Below is a small trained network, with its code and all its weights. Each question gives an input and a class and asks what happens when units are switched off, that is, made to give their printed mean instead of their output.

import numpy as np


def w(rows, s, z=0):
    codes = np.array(rows[::2]) - 128.0
    scale = np.full(codes.shape[1], s)
    scale[-1] = z or s
    return codes * scale


def norm(h):
    return h / np.sqrt((h * h).mean(-1, keepdims=True) + 1e-5)


def f(y):
    return y / 2 * (1 + np.tanh(0.7978845608 * (y + 0.044715 * y**3)))


def log_softmax(a):
    a = a - a.max(-1, keepdims=True)
    return a - np.log(np.exp(a).sum(-1, keepdims=True))


def net(x, mask):
    res = np.array(x, float).reshape(1, 3) / 4 @ E
    u = 0
    for l in range(3):
        y = f(norm(res) @ A[l][:, :-1].T + A[l][:, -1])
        res = res + np.where(mask[u : u + 3], y, B[l][:, -1]) @ B[l][:, :-1]
        u += 3
    return log_softmax(norm(res)[-1] @ U[:, :-1].T + U[:, -1])


A, B = {}, {}
E = w([
[156,105,58,9,148,90,110,130,98,137,140,116],'x0',
[96,162,76,106,142,47,102,56,134,69,43,107],'x1',
[141,93,90,164,52,105,138,106,196,144,157,62],'x2',
],0.014)
A[0] = w([
[142,108,7,80,49,70,152,61,147,125,162,2,90],'L0N0',
[220,46,101,105,55,131,136,233,182,196,178,137,254],'L0N1',
[103,146,197,223,61,161,182,138,201,111,112,132,13],'L0N2',
],0.0071,0.0062)
B[0] = w([
[135,137,163,29,63,51,15,191,234,143,113,105,233],'L0N0',
[185,78,128,88,135,140,106,164,64,167,203,120,250],'L0N1',
[144,250,171,185,156,127,124,137,153,108,97,75,183],'L0N2',
],0.011)
A[1] = w([
[89,170,34,38,228,64,116,9,9,34,125,223,1],'L1N0',
[54,150,75,2,151,59,94,86,150,73,22,237,47],'L1N1',
[135,210,166,225,112,125,81,140,208,60,69,138,168],'L1N2',
],0.0071,0.0023)
B[1] = w([
[114,95,183,152,177,136,109,67,58,195,123,38,217],'L1N0',
[139,117,99,124,188,199,250,141,34,35,90,122,254],'L1N1',
[65,164,115,121,137,102,57,131,154,145,90,176,235],'L1N2',
],0.015,0.0092)
A[2] = w([
[153,102,131,92,137,179,106,182,118,77,81,96,252],'L2N0',
[67,158,138,234,122,112,121,83,161,146,120,165,91],'L2N1',
[171,98,77,135,127,245,242,138,131,116,169,148,103],'L2N2',
],0.011,0.003)
B[2] = w([
[93,114,132,244,71,112,164,39,165,135,135,123,254],'L2N0',
[175,212,204,126,196,238,84,187,184,241,21,78,219],'L2N1',
[167,98,134,157,166,199,165,70,59,160,144,223,194],'L2N2',
],0.011,0.008)
U = w([
[173,78,102,41,40,66,76,132,195,170,180,84,144],'0',
[113,228,164,158,151,177,85,146,178,167,74,137,240],'1',
[87,139,110,124,111,72,128,122,158,150,108,166,40],'2',
[156,97,150,154,132,208,179,154,67,165,229,224,155],'3',
[106,140,108,136,161,81,143,97,155,102,168,178,1],'4',
[106,116,130,129,210,174,187,52,37,119,93,79,162],'5',
[51,159,77,102,86,58,167,70,179,6,40,123,36],'6',
],0.018,0.0047)

Each question gives the input, the list of numbers given to net, and the class t.
The units are the neurons (one row each of A and B). Each row of codes is followed by its name. A weight is (code - 128) times the scale printed after its matrix; where a second scale follows, it is the last column's (A, B and U).
mask holds one flag per neuron, layer by layer. A switched-off neuron (its flag False) gives its mean, the last column of its row in B, instead of its output. The means were averaged over made-up inputs and are rounded, as every weight is.
A unit's drop is (log p(t) with every unit on - log p(t) with that unit switched off) / (log p(t) with every unit on - log p(t) with every unit switched off).
The circuit of an input: a set's keep is (log p(t) with only the set's units on - log p(t) with every unit switched off) / (log p(t) with every unit on - log p(t) with every unit switched off). Starting from all 9 units, units are removed one at a time, each time the one whose removal leaves the highest keep (on an exact tie, the one counted first), for as long as the keep stays at least 0.8.
units of the circuit, in order: the units of the circuit, biggest drop first
k most important neurons: the k neurons with the biggest drops, biggest first
top k neurons in layer l: the k neurons of layer l with the biggest drops, biggest first
drop when u is switched off: that unit's drop, to one decimal
input [-3,-1,-8], class 5: top neuron in layer 1 -> L1N2
input [0,-5,7], class 0: 2 most important neurons -> L1N1, L0N0
input [8,4,1], class 6: units of the circuit, in order -> L0N0, L1N1, L0N1
input [-4,-4,4], class 3: top 2 neurons in layer 0 -> L0N1, L0N0
input [-5,7,7], class 1: top 2 neurons in layer 0 -> L0N1, L0N2
input [-2,-3,-8], class 3: 2 most important neurons -> L0N2, L1N2
input [1,3,1], class 6: 2 most important neurons -> L0N0, L0N1
input [-4,-4,5], class 3: 2 most important neurons -> L0N1, L0N0
input [0,4,3], class 6: 2 most important neurons -> L0N1, L1N1
input [-4,-2,8], class 0: 2 most important neurons -> L0N1, L2N1
input [3,-4,3], class 0: 2 most important neurons -> L1N1, L0N0
input [7,-7,3], class 0: drop when L1N1 is switched off -> 5.3
input [5,4,0], class 6: drop when L0N0 is switched off -> 1.8
input [2,-3,2], class 0: units of the circuit, in order -> L1N1
input [1,-2,0], class 3: drop when L0N0 is switched off -> 0.9
